Below are the code and all the weights of a small trained network. Each question names an input and a class and asks about switching units off, where a switched-off unit gives its printed mean instead of its output.

import numpy as np


def w(rows, s, z=0):
    codes = np.array(rows[::2]) - 128.0
    scale = np.full(codes.shape[1], s)
    scale[-1] = z or s
    return codes * scale


def f(y):
    return np.maximum(y, 0)


def log_softmax(a):
    a = a - a.max(-1, keepdims=True)
    return a - np.log(np.exp(a).sum(-1, keepdims=True))


def net(x, mask):
    res = np.array(x, float).reshape(1, 4) / 4 @ E
    y = f(res @ A[0][:, :-1].T + A[0][:, -1])
    res = res + np.where(mask, y, B[0][:, -1]) @ B[0][:, :-1]
    return log_softmax(res[-1] @ U[:, :-1].T + U[:, -1])


A, B = {}, {}
E = w([
[230,27,11,158,136],'x0',
[176,35,193,23,92],'x1',
[246,92,175,254,117],'x2',
[115,127,210,2,126],'x3',
],0.0079)
A[0] = w([
[72,208,130,166,116,218],'N1',
[88,95,198,118,94,153],'N2',
[219,135,100,144,123,202],'N3',
[131,106,80,155,131,175],'N4',
[161,68,85,134,93,163],'N5',
[120,181,227,92,143,179],'N6',
[118,147,95,217,88,146],'N7',
[76,134,169,140,124,105],'N8',
[117,6,140,44,93,197],'N9',
[152,98,39,153,110,185],'N10',
[143,133,137,104,78,120],'N11',
[139,104,165,37,170,179],'N12',
[89,110,239,175,134,214],'N13',
[130,183,218,141,114,179],'N14',
[135,159,86,104,167,121],'N15',
[112,86,89,119,133,253],'N16',
[190,45,108,154,176,164],'N17',
[50,141,126,186,116,175],'N18',
[167,193,141,104,163,101],'N19',
[74,121,80,192,131,154],'N20',
[94,33,104,85,78,216],'N21',
[196,70,124,119,146,195],'N22',
],0.013,0.0035)
B[0] = w([
[106,160,113,209,228,225],'N1',
[176,179,123,100,99,200],'N2',
[117,76,88,153,61,203],'N3',
[147,82,100,139,165,184],'N4',
[184,45,122,125,122,195],'N5',
[239,151,186,244,113,243],'N6',
[105,97,98,82,162,215],'N7',
[189,123,116,147,163,177],'N8',
[56,163,207,15,93,254],'N9',
[181,38,126,142,210,215],'N10',
[108,153,138,118,123,156],'N11',
[105,168,251,123,101,233],'N12',
[150,220,24,75,65,216],'N13',
[165,205,53,162,84,216],'N14',
[82,99,165,157,130,158],'N15',
[134,93,137,60,153,182],'N16',
[156,4,90,152,74,218],'N17',
[85,167,88,107,188,197],'N18',
[134,120,157,207,127,150],'N19',
[70,126,90,110,187,200],'N20',
[125,123,164,16,158,211],'N21',
[113,42,130,166,62,202],'N22',
],0.02,0.012)
U = w([
[143,134,203,204,137,8],'0',
[130,115,136,170,28,82],'1',
[139,133,246,97,80,227],'2',
[78,126,94,170,250,142],'3',
[222,173,145,163,142,34],'4',
[184,46,146,148,118,212],'5',
],0.011,0.0016)

Each question gives the input, the list of numbers given to net, and the class t.
The units are the neurons (one row each of A and B). Each row of codes is followed by its name. A weight is (code - 128) times the scale printed after its matrix; where a second scale follows, it is the last column's (A, B and U).
mask holds one flag per neuron, in row order. A switched-off neuron (its flag False) gives its mean, the last column of its row in B, instead of its output. The means were averaged over made-up inputs and are rounded, as every weight is.
A unit's drop is (log p(t) with every unit on - log p(t) with that unit switched off) / (log p(t) with every unit on - log p(t) with every unit switched off).
The circuit of an input: a set's keep is (log p(t) with only the set's units on - log p(t) with every unit switched off) / (log p(t) with every unit on - log p(t) with every unit switched off). Starting from the 12 units with the biggest drops (on a tie, the unit counted first), units are removed one at a time, each time the one whose removal leaves the highest keep (on an exact tie, the one counted first), for as long as the keep stays at least 0.8.
circuit, biggest first: the units of the circuit, biggest drop first
top k neurons: the k neurons with the biggest drops, biggest first
drop when u is switched off: that unit's drop, to one decimal
input [1,-2,2,5], class 1: circuit, biggest first -> (N21; N10)
input [-7,-3,-2,0], class 4: top neuron -> (N6)
input [-7,0,-2,-4], class 4: top 3 neurons -> (N6; N14; N13)
input [-4,-2,8,-1], class 4: top 2 neurons -> (N13; N14)
input [0,-3,0,3], class 4: top 2 neurons -> (N20; N7)
input [0,-2,6,8], class 1: top 2 neurons -> (N1; N10)
input [-3,-7,-6,5], class 3: top 2 neurons -> (N1; N18)
input [-1,-2,-1,4], class 4: top 2 neurons -> (N9; N22)
input [5,7,5,5], class 2: drop when N9 is switched off -> 1.9
input [-1,-7,-7,7], class 0: drop when N6 is switched off -> 0.6
input [6,5,2,6], class 2: drop when N9 is switched off -> 0.4
